In the rows, zero is written as 128.
Each row has a class, written as a number after it.
[147 140 128 114 157 137 137 119  98 137 122 123 130 124 106  70 101 107
 132 166 130 137 108 143 133  96 106 146 129 137 165  71 107 115 120 120
  71 118 129 120 123 138 121 104 148 112 127 140 120 168 119 107 106 113
 130 136 111 129 129 153 122 134 137 122 115 120 146 151 127 180 134 124
 134 128 108 140 140 175 124 113] => 1
[139 140 123 118 136 139 120 134 107 137 113 112 137 135 134 105 106 113
 135 149 114 121 116 134 118  95 111 129 130 144 136  94 113 121 127 118
  94 132 125 121 142 130 124 117 135 125 133 142 129 145 113 130 118 126
 129 121 123 133 133 140 120 137 135 120 129 118 141 132 113 145 127 123
 136 124 118 131 131 145 122 122] => 0
[141 150 127 130 169 152 112 142 114 128 113 124 145 136 127  91  99  91
 108 144 109 124 124 153 117  90 117 118 121 149 135 125 129 116 113 103
 153 130 123 130  98 120 134 132 145 127 127 157 149 158 127 149 128  98
 134 120  89 114 130 142 120 120 121 114 120  56 127 118 135 140 144 142
 146 117  69 121 164 140 122  98] => 0
[153 139 132 125 153 137 148 119 119 134 119 121 123 134 120  79 106 121
 150 142 127 143 125 115 119  75 101 125 124 141 145 121 115 110 123 103
 102 121 127 128 109 137 133 124 152 146 119 135 135 179 114 143 121 114
 128 129 133 114 124 140 126 124 116 124 109  90 128 106 135 135 127 123
 139 119  99 131 153 152 126 101] => 0
[138 149 123 134 161 180 101 131  96 139 110 127 149 137 148 115  85  73
 109 150 101 109 127 160 112 106 114 121 133 157 148  90 135 126 110 111
 117 125 121 123 104 137 134 126 131  96 147 157 139 137 117 106 121  95
 133 131  89 123 142 138 124 127 135 114 123  60 138 142 133 157 144 145
 147 124  83 126 150 159 124 108] => 1
[147 144 130 125 155 134 130 133 112 131 126 128 138 136 121  94 102 108
 122 143 119 133 126 135 123  96 112 136 127 142 142  94 114 116 126 115
 126 120 126 125 108 135 129 126 149 113 129 140 136 160 116 123 123 113
 129 135 112 121 123 144 122 123 127 127 167  98 137 137 136 151 135 126
 140 125 100 135 145 157 129 107] => 0
[140 144 125 120 157 150 127 121 100 140 110 110 135 132 113  67  85 101
 131 156 114 133 121 133 123  69  99 124 131 141 150  95 115 109 118 102
  90 123 125 122 110 138 127 116 152 130 123 147 125 175 111 125 111 100
 131 127 112 122 134 146 125 127 126 116 117  89 142 121 128 158 126 126
 142 124 109 141 147 173 123 103] => 0
[138 150 125 105 159 144 116 128 108 137 114  97 146 136 126  85  92  98
 111 157 115 112 120 161 107  86 109 124 123 152 145  99 108 118 122 109
 126 121 127 122 136 121 131 127 140  88 122 160 156 161 115 142 125 124
 131 116  99 112 128 144 120 126 117 147 127  97 150 130 124 156 145 136
 144 115  89 131 151 149 116 101] => 0
[151 147 127 129 150 148 130 125 115 128 115 131 139 125 137 138 111 110
 129 146 118 123 127 151 104  98 120 137 132 149 152  82 130 126 116 123
 117 126 129 127 123 137 126 118 121 100 143 136 144 144 120 115 117 112
 127 126 112 126 140 132 122 135 141 120 124 112 147 151 116 148 128 129
 139 127  81 120 137 160 126 126] => 1
[109 142 131 107 175 146 114 106  84 151 132  85 123 129  87  41  81  99
  84 148 127 139 118 152 147  69  93 133 127 138 153  93 104  97 122 119
  82  95 128 125  87 133 115 107 172  89 110 146 129 180 101 119 112  93
 138 125 102 108 124 173 128 107 112 114 109  94 164 124 142 157 149 143
 146 125 148 162 129 220 122  91] => 0
[133 148 127 118 158 154 114 138 102 140 117 119 147 132 122  94  85  92
 110 149 108 119 121 147 124 101 113 123 145 143 149  91 120 118 120 110
 100 130 125 121 123 142 127 120 131 110 136 153 126 148 113 116 127 109
 133 124  99 126 136 144 124 129 139 118 125  91 142 137 128 177 139 126
 138 127 109 146 145 151 117 108] => 1
[132 151 119 136 158 160  85 164  94 136 117 116 161 133 125 106  85  62
  92 147 100 114 124 162 123 101 118 124 135 141 140  86 128 126 132 116
 118 127 122 119 101 123 122 123 145  93 145 168 131 133 114 116 123  94
 134 130  90 123 135 144 121 124 139 120 129  73 143 151 126 160 147 139
 150 122 102 130 143 154 124 112] => 1
[129 143 122 117 165 148  99 142  99 139 111 115 151 125  99  56  92  76
 103 156 114 116 110 156 146 129 114 130 129 142 148  83  96 111 130 105
  86 113 119 114 122 132 122 121 157 103 126 157 124 155 114 114 115 112
 131 135  92 124 130 156 117 128 134 119 123  92 147 143 137 186 153 129
 139 124 118 144 149 151 109 102] => 1
